[ 159  -99  106  -36  148 -142   14  261 -490 -370   61  313  118 -148
 -508  345  211  115   62 -372  456 -222 -349 -293 -391  616 -129  472
  163  177  156  102   38  328] : 1
[  79  251  201  -40  135  -29 -366 -230    5 -217  114    9  250   25
  173  149 -310   -9 -296 -189 -250 -294 -221   36   -5   35   46  213
  -15  183    6 -100  171   53] : 5
[ 135  221   96 -102  132 -155 -543 -333  -74 -160  302   31  325    7
  310   91 -394   21 -259 -235 -292 -370 -297  149  -64    9    4  295
 -178  141  -10 -158  293   85] : 9
[ 262   30  288 -210  353  185  245  497 -226 -368 -129  -51  -71 -367
 -389  163  172  312   49 -135  281 -534 -347 -245 -294  522 -178  340
  200  -75  141  171  -83  272] : 10
[  26  173  -19  128 -228  128  162  230 -260  -26   20 -214  377  195
 -233  221  282  157   -2   92  139  259  296   12   26  -44  122  -38
  526  150 -232  288  103  266] : 8
[ 178 -138  169 -117 -160   74 -150  208  154   24  -58 -371   66  -79
 -640   83   33  633  600  137 -465  280  178 -195   -5 -255  -13  129
  619 -376 -243 -140 -105 -124] : 5
[ 265 -434 -151    7   35  461 -269  -27  100   41 -184 -151 -216 -275
 -310 -197  170   84  261 -363 -104  193 -341 -486 -392  -88  -96  434
  214 -287  249  224  -35  -18] : 8
[ 358 -179  127 -131  194  174  169  233 -243 -192   29   99  294 -344
 -192  170  287  193 -114 -275  214 -272 -234 -260 -389  363 -168  290
  232  -11  146  276  100  448] : 3
[  28   85  183  114  255  183    1 -299 -195   18  108 -122    5   45
  386   52 -191  541 -203   99  171 -141  -77  -52   80  155  284  330
  378 -120  100  141   34  -75] : 2
[ 375  -13   90   13 -225 -139   13  640   51  140  -65 -423 -196   86
 -334 -103 -301  -29  620 -220 -710   48 -359   34  -94 -137  -66   44
  596 -210  -67   57   74 -124] : 8
[ 273  -96  116  -26  162  -66 -244  229 -192 -481 -195 -105  214  -75
 -471   20  200  178  146 -242  327  110 -372 -237  -47  561  -81  281
  305   67  188 -205  -26  565] : 4
[ 235  -29  102  127 -256   33 -279  175 -146   59  392 -373   26   17
 -750  -83 -211  354  488   -5 -505  223  -57  305  176 -137   81   30
  563 -234 -288 -143   66   77] : 9
[ -16  198  149  105  273   98  -63 -338 -193  -38  108 -141  -17  117
  498   23 -207  540 -255  146  193 -134 -105  -48  103  139  302  257
  387 -115   23  136  -17 -126] : 2
[ -43  111  125  160  251   41  -48 -356 -196  -13  157 -130  -26   84
  468  -19 -231  544 -207  114  248 -135 -175  -78   89  151  251  252
  314 -163   82   78  -12 -130] : 0
[ 260  -40   37  161 -155 -234 -610 -257  164  302  146 -211  292 -141
  278    7 -193 -333  188 -326  134  335   48  579  312  -15  323 -195
 -214 -287  -59 -257  363 -244] : 8
[ -18  190  375 -332  211  -38   90  302 -399 -271  212  164    7 -253
 -183   83  120  310   51   -9  660 -477 -216 -371 -367  323  -78  537
  166  137  199  414 -239  332] : 3
[ -29   76  176  132  257   86  -87 -414 -211  105  229 -143  -19  134
  524   14 -192  493 -350  112   54 -172 -136   15   -5   61  291  304
  222 -237    1  113   91  -90] : 6
[ 183  -24  -20 -260   37 -282 -392  189 -247 -355   70  195  215 -200
 -520 -103  152  -36   86 -441  110 -212 -393 -361 -308  615 -106  388
  -82 -171  101 -252  102  277] : 3
[ -72   66  153  132  273   58  -86 -377 -205   14  232 -131  -65  107
  509  -15 -271  507 -199  120  175 -150 -103  -18  108  116  272  315
  300 -154   54   92   64 -131] : 5
[ -36  104  189  143  309  113  -25 -402 -228   25  242  -95  -60   86
  550    4 -198  550 -300  183  238 -156 -199   32   88  120  338  237
  379 -139   84  150   -7  -93] : 3
[ 433   -3    9   34 -326  307 -368  381  -50  115  582 -323 -277   98
 -602  -81 -205   75  313 -180  -79  566  289  577  -11 -379 -165  -47
  885 -230 -228  130  185  318] : 2
[ -16 -230 -103  103   -4 -176  312    8  268  175   25  467  -74  164
   50  -64  123 -280 -339  164  190 -104   69  205 -267  -63  207  -99
  -27  197  277  102   86  -22] : 2
[ 274  300  143  -15  189   26 -463 -279  -73 -210  144   89  325   16
  210  176 -457  -73 -395 -245 -335 -274 -274   64  -40  -49  -10   45
  -58   92  -25 -225  185   45] : 7
[ 286  -21   18  154 -202 -233 -623 -170  103  277   87 -189  311 -154
  216  -40 -135 -322  201 -303  170  369   43  525  278    2  300 -141
 -196 -303  -67 -207  352 -246] : 7
[  40   42  184  160 -158  221  281  364 -376   51   84 -201  345  152
 -133  342  195  335   74  105  125  270  452  -60   38 -105  144  -83
  745  146 -221  324  171  288] : 5
[ 139   16  216    9   84   53  -49  192 -239 -220  -32  -23   38 -137
 -327   54  111  161  -44 -248  404  -59 -352   62 -112  493 -213  153
   -2   41   16 -138 -122  271] : 1
[ 246  -54   24  141 -133 -216 -626 -295  165  291  161 -116  300 -164
  251  -60 -177 -320  110 -319  131  336   70  573  254   -1  355 -194
 -236 -312  -56 -168  345 -236] : 2
[ -43 -226  -54  116  -96 -176  166   44  335  147  -53  367   31  158
  -17 -126  198 -260 -272  131   71   59   20  280 -224 -109  216 -102
  -80  192  180  111  167  -57] : 9
[-112 -287  -71   88  -33 -240  273  -42  244  181   44  456  -89  196
  107  -20  195 -317 -421  243  184  -63  -14  227 -276 -113  230    9
  -74  218  206  132  104  -63] : 10
[-436 -154 -126  181  -35 -124  115 -307 -342  338  307   81 -168  146
  336   25  425  151 -281  531   81   20 -344  317 -446 -303  613   87
  430 -212   67  477  -43  202] : 1
[   0   66  184  158  304  144  -11 -419 -211   33  234 -150  -16  101
  580   74 -190  487 -322   71  216 -163 -176  -27  108  110  266  206
  311 -145   90  154   88  -66] : 4
[ 361 -313  507 -125 -254  -90  -63  389   26  445   53 -635   56  172
 -248  174   24  135  228 -211 -748  275  117 -156 -253 -187    0  622
  673 -578 -211  281  238  189] : 0
[ -76 -242  -62   89  -18 -191  163  -10  258  181   82  351  -80  144
  113  -29  195 -328 -314  215  134    9    8  207 -263 -174  276   24
   34  161  210  128  154  -17] : 5
[ -54  136  179  180  241   37    2 -332 -255   28  244 -186  -27  121
  446   61 -166  463 -328   66  185 -188 -151 -103   65  210  264  319
  310 -199   57  102  105  -79] : 0
[ 171  240  166  -86  207   33 -242 -287  -79 -286  169   82  296 -139
  315  185 -399  -25 -462 -163 -397 -326 -431  -89 -150  -66 -158   99
  -13  142   54   58  175  141] : 3
[ 306 -130  474  -67  216  376  282  452  -73  241  269 -234 -221 -370
 -637   81  108   63  239   34 -899  546 -148 -101  116 -112  150  -91
  474 -872 -241  -95  192  -81] : 9
[  83   89  122   78 -229  195  110  348 -281   21   57  -53  287  270
 -302  243  220  296  195  174  192  244  424   17   56 -199  197 -218
  565  311  -98  224  221  246] : 10
[ 161  369  245  -35  159 -101 -359 -190  -89 -214  270  100  228  -20
  166  123 -434  -36 -402 -300 -355 -370 -310   85  -74   74  -29   58
  -46  109    2 -169  213   83] : 10
[ 208  356  176  -79  183  -71 -257 -118 -101 -206  206  129  241   40
  229  105 -376   86 -222 -176 -200 -409 -217 -125  -91   12   15  126
   64  278   94  -29  145   53] : 3
[-102 -309  -83   88  -11 -217  329  -89  192  207  181  461 -140  226
  129    2   94 -255 -383  179   91  -62  -18  182 -286 -108  168   14
   34   62  238  149  201  -55] : 5
[  42   37    2   35   90   88  -90 -114 -303 -267  196   27  280 -272
 -302  450  188  129 -141 -509  228 -233 -271  210 -194  535  -73  313
  210 -215   15   74  160  369] : 5
[ -32   55  158   98  262   45  -21 -303 -158   15  137  -66  -18  117
  461    8 -172  473 -236  108  189 -145 -179   -1   64  121  284  276
  317 -109   54  104   -2 -132] : 10
[-136 -278  -63   10  -29 -185  275   25  271  106    1  417   16  170
   52  -53  160 -277 -354  206  252  -73    9   56 -245  -96  187   44
  -29  161  258  110   73   -8] : 0
[  -2  173   87  122 -308  179  126  336 -194  -24 -137 -219  454  222
 -208  254  344  259   39   99  167  197  413   47   43  -99  131 -127
  495  285 -265  288  110  202] : 7
[ 268  192  178  -57  131  -40 -286 -134  -49 -189  158  160  228   20
  175  184 -418  -50 -253 -198 -404 -322 -350   10  -41  -22  -10   30
    3  243   73 -239  301   30] : 8
[ 282 -243  403  203   17 -124  110 -106 -408   58  392 -367  299 -195
 -254  720  414   76 -437 -305 -254 -328 -443  299 -215  487 -214  255
 -112 -128 -396   15  382  436] : 6
[ 109   68   80  151 -236  142  169  323 -279   73  -40 -206  278  219
 -152  244  237  198   45  123  132  280  250 -123   29  -91  137 -117
  538  168 -172  185  152  151] : 4
[ -15   38  151  160 -299  217  130  282 -296  -11    9 -340  413  152
 -336  217  251  398  191   76  114  266  487   80  125  -71  118 -146
  597  173 -302  324   97  337] : 8
[ 131  247   55 -127   93 -100 -426  -46  -98 -303   45  100  376    2
   60   89 -438   59 -154 -255 -376 -312 -135 -184 -152   16  -90  228
  -53  207  -34 -213  149   63] : 4
[ 487  238  248   -4 -571  266 -253  195   58  244 -150 -506  312   86
 -790  103  -23   76  224 -415 -281  496   96   59   35 -117 -273  221
  542 -295 -234  -62 -249  270] : 6
[-155 -209  -65  135  -38 -191  293 -121  173  191   20  459  -67  217
  110   76  254 -328 -459  207  151  -13   -6  186 -278 -102  262  -17
  -12  101  248  148  111   -6] : 7
[ 294  -72   21  158 -170 -255 -604 -252  158  292  153 -166  346 -141
  253  -36 -214 -343  128 -342  137  346   88  579  301   29  325 -155
 -173 -272  -61 -194  358 -197] : 2
[  61 -104  127 -358  262 -110 -147  137 -119 -401  405   60  282 -183
 -426  309  234  263  159 -170  -45 -387   -4  104  -52  343   27  248
  222 -112  -58  -82  283  453] : 3
[ 199   45  267    5   79  147   55  388 -358 -406   11  -96  210 -299
 -524  282   87  335   52 -144   23  -87 -192 -102 -133  289  -82 -191
  523 -158  -66  120  133  343] : 10
[ 275  -79   39  164 -152 -194 -630 -232  156  276  133 -202  300 -160
  209  -15 -159 -335  190 -339  111  374   75  602  313   -8  309 -127
 -213 -341  -53 -189  398 -221] : 7
[  52  250  104 -107  166  -55 -344 -213  -96 -211  177  165  295   38
  257  200 -362  -51 -249 -188 -262 -304 -408 -119 -144 -136    3  102
  -65  190   20  -10  163  -47] : 9
[ 361   -4  132   80  404  262   61  372 -392 -308   98 -160  378 -318
 -334  337   44  201  -77 -327  310  -14  -66 -209 -258  465 -163  627
  291  -37   60   74  172  469] : 9
[  42  258  131  -77  138  -11 -504 -313  -59 -282  117  116  345  -60
  157   50 -443   28 -317 -258 -235 -416 -271 -102 -161  -46  -23  207
 -181  198   15    4   77   18] : 9
[ 281 -132  -79 -185 -197  -16  -22  118 -366   17   28  -37  108 -202
 -363  218  325  -99   70 -254  -14  -67 -162  -64 -242  390 -219  582
  155 -143  201  -26  227  621] : 1
[ -55   83  130   91 -251   93   99  283 -247    0 -111 -131  296  212
 -105  211  167  239   20   46  145  123  307  -73 -101  -96   93 -107
  455  167 -139  357  108  183] : 9
[  88  180   64  -11  120  -99 -414 -418  -19 -259  212  -94  213 -109
  258  185 -421  -43 -421 -202 -347 -442 -327  -77  -82   11 -113  258
 -110   59   52  -85  241   55] : 4
[ 265  -70   -5  186 -132 -246 -603 -261  126  263  110 -192  287 -146
  224   40 -225 -332  210 -340  116  334   29  533  264   18  318 -120
 -198 -308  -26 -219  367 -244] : 8
[   6   68  190  162  355  104   22 -317 -241   25   87  -60  -64  112
  515   48 -227  524 -274   88  237 -158 -154 -119  -19  160  261  213
  264 -179  106  135   26 -193] : 1
[ -43 -273 -105 -129  -84  468  -41  420  113 -141 -582 -270 -123  -18
 -559   84   -7  -25  406   36 -742  293 -440 -423 -158 -222   97  320
  501 -424  241   42  234 -142] : 9
[  72  222  189  -57  181 -142 -546 -506   15 -276  291   75  231  -12
  345  114 -421  -30 -347 -247 -386 -341 -438  108   30  -34   78   45
  -65  119   18 -103  239   39] : 8
[  -9   64  176  128  290  129  -90 -370 -216  -34  166  -99  -32  110
  402   53 -155  496 -205  116  175 -147 -150  -97   78   61  281  268
  341 -105   68  149   -4  -81] : 7
[  28 -209 -121  172   82  -76 -168 -113 -404 -253  208  -12  420 -198
 -434  241  231  523   98 -218  542   59  -28  495 -190  545  -13   83
  112 -271 -235   73   17  345] : 3
[ 253  -88   28  163 -210 -248 -606 -261  170  318  147 -145  316 -163
  251  -37 -141 -337  152 -308  165  351  107  610  269    0  340 -136
 -182 -284  -25 -168  405 -190] : 5
[ 405   84  372   44   22    5  -53  213 -431 -252  410  191   82   41
 -567  384   88   30  -17 -280  285   73 -274  -32  -12  364   82 -103
  643   57  303  -13  429  567] : 2
[ 212 -149  278  111  211 -167  -73 -125 -452 -129  363  -85  357 -230
   72  698 -102  101    0 -376  114 -163 -190  -21  -50  365 -140  252
   -3    4   68  -87  486  300] : 8
[ 363 -516  446 -386  -14  512 -140  133  236   93  150 -539 -260 -306
 -401  163  244  246  223 -150 -600 -199  332 -489 -121 -310 -177  507
  594 -456  178  308  358  420] : 7
[ -44 -267 -113  123   -2 -193  267  -70  230  220  116  377  -42  173
  129   16  245 -348 -447  206  202  -27    7  281 -260  -75  289  -31
   -6  119  196  145  177   -1] : 2
[ 245  -80   12  153 -192 -292 -648 -270  138  303  158 -170  315 -147
  243  -62 -154 -313  207 -311  184  384   28  624  284   -2  332 -197
 -235 -312  -48 -182  376 -239] : 1
[ -84 -282  -40  157    6 -214  327  -37  156  195   46  461 -111  195
  103   20  131 -255 -366  245   71 -122   -4  172 -279 -132  236 -139
  -41  134  230  105  123  -64] : 7
[ 131  142  259  -97 -144  471   90  199  270  230  499 -634   12 -179
 -238 -355   95  153   32 -199 -523  252   66  532  257 -281  -56 -218
  560 -703 -370  379   86  165] : 7
